Below are the code and all the weights of a small trained network. Each question names an input and a class and asks about switching units off, where a switched-off unit gives its printed mean instead of its output.

import numpy as np


def w(rows, s, z=0):
    codes = np.array(rows[::2]) - 128.0
    scale = np.full(codes.shape[1], s)
    scale[-1] = z or s
    return codes * scale


def norm(h):
    return h / np.sqrt((h * h).mean(-1, keepdims=True) + 1e-5)


def f(y):
    return np.maximum(y, 0)


def log_softmax(a):
    a = a - a.max(-1, keepdims=True)
    return a - np.log(np.exp(a).sum(-1, keepdims=True))


def net(x, mask):
    res = np.array(x, float).reshape(1, 3) / 4 @ E
    u = 0
    for l in range(3):
        y = f(norm(res) @ A[l][:, :-1].T + A[l][:, -1])
        res = res + np.where(mask[u : u + 7], y, B[l][:, -1]) @ B[l][:, :-1]
        u += 7
    return log_softmax(norm(res)[-1] @ U[:, :-1].T + U[:, -1])


A, B = {}, {}
E = w([
[180,253,72],'x0',
[163,16,74],'x1',
[13,142,83],'x2',
],0.0047)
A[0] = w([
[36,71,165,254],'0.n0',
[44,145,215,134],'0.n1',
[180,131,198,107],'0.n2',
[124,89,209,62],'0.n3',
[255,2,196,75],'0.n4',
[96,187,113,135],'0.n5',
[108,181,56,187],'0.n6',
],0.0082,0.0023)
B[0] = w([
[50,133,127,236],'0.n0',
[137,143,38,199],'0.n1',
[134,255,150,168],'0.n2',
[40,136,167,169],'0.n3',
[88,59,162,253],'0.n4',
[122,140,168,177],'0.n5',
[103,87,155,193],'0.n6',
],0.007,0.0057)
A[1] = w([
[184,149,132,217],'1.n0',
[137,246,172,169],'1.n1',
[182,137,2,125],'1.n2',
[140,246,92,200],'1.n3',
[197,77,138,254],'1.n4',
[51,128,122,158],'1.n5',
[113,33,73,201],'1.n6',
],0.0075,0.0015)
B[1] = w([
[3,153,201,172],'1.n0',
[222,183,202,251],'1.n1',
[181,93,115,166],'1.n2',
[136,104,169,254],'1.n3',
[113,90,144,194],'1.n4',
[135,88,135,254],'1.n5',
[201,209,84,246],'1.n6',
],0.0072,0.0038)
A[2] = w([
[203,100,1,71],'2.n0',
[14,225,176,138],'2.n1',
[168,204,136,2],'2.n2',
[89,165,147,159],'2.n3',
[168,198,185,71],'2.n4',
[82,77,24,124],'2.n5',
[75,165,93,41],'2.n6',
],0.008,0.0019)
B[2] = w([
[239,7,48,166],'2.n0',
[150,124,63,254],'2.n1',
[202,195,187,165],'2.n2',
[166,187,43,181],'2.n3',
[195,254,173,202],'2.n4',
[174,208,172,196],'2.n5',
[101,126,62,156],'2.n6',
],0.0062,0.0053)
U = w([
[249,78,46,62],'0',
[161,117,226,3],'1',
[54,172,33,178],'2',
[206,253,229,234],'3',
[64,88,200,234],'4',
],0.015,0.0046)

Each question gives the input, the list of numbers given to net, and the class t.
The units are the neurons (one row each of A and B). Each row of codes is followed by its name. A weight is (code - 128) times the scale printed after its matrix; where a second scale follows, it is the last column's (A, B and U).
mask holds one flag per neuron, layer by layer. A switched-off neuron (its flag False) gives its mean, the last column of its row in B, instead of its output. The means were averaged over made-up inputs and are rounded, as every weight is.
A unit's drop is (log p(t) with every unit on - log p(t) with that unit switched off) / (log p(t) with every unit on - log p(t) with every unit switched off).
The circuit of an input: a set's keep is (log p(t) with only the set's units on - log p(t) with every unit switched off) / (log p(t) with every unit on - log p(t) with every unit switched off). Starting from the 12 units with the biggest drops (on a tie, the unit counted first), units are removed one at a time, each time the one whose removal leaves the highest keep (on an exact tie, the one counted first), for as long as the keep stays at least 0.8.
units of the circuit, in order: the units of the circuit, biggest drop first
unit that matters most: the unit with the biggest drop
top k neurons: the k neurons with the biggest drops, biggest first
top k neurons in layer l: the k neurons of layer l with the biggest drops, biggest first
drop of u: that unit's drop, to one decimal
input [-3,4,-6], class 4: unit that matters most -> 0.n4
input [-4,6,-8], class 4: units of the circuit, in order -> 0.n4, 1.n1
input [-8,-6,-4], class 4: top 2 neurons -> 1.n6, 0.n4
input [5,4,7], class 0: top 2 neurons in layer 0 -> 0.n0, 0.n3
input [1,2,-1], class 0: top 2 neurons -> 1.n6, 1.n1
input [-3,-1,-6], class 4: top 2 neurons -> 0.n4, 1.n1
input [-2,4,0], class 4: top 2 neurons in layer 0 -> 0.n4, 0.n1
input [-8,6,8], class 2: top 3 neurons in layer 1 -> 1.n6, 1.n3, 1.n1
input [1,2,2], class 0: top 2 neurons -> 1.n6, 2.n0
input [3,8,7], class 0: drop of 2.n0 -> 0.3
input [5,8,8], class 0: drop of 2.n0 -> 0.2
input [-7,6,-7], class 4: drop of 0.n4 -> 0.2
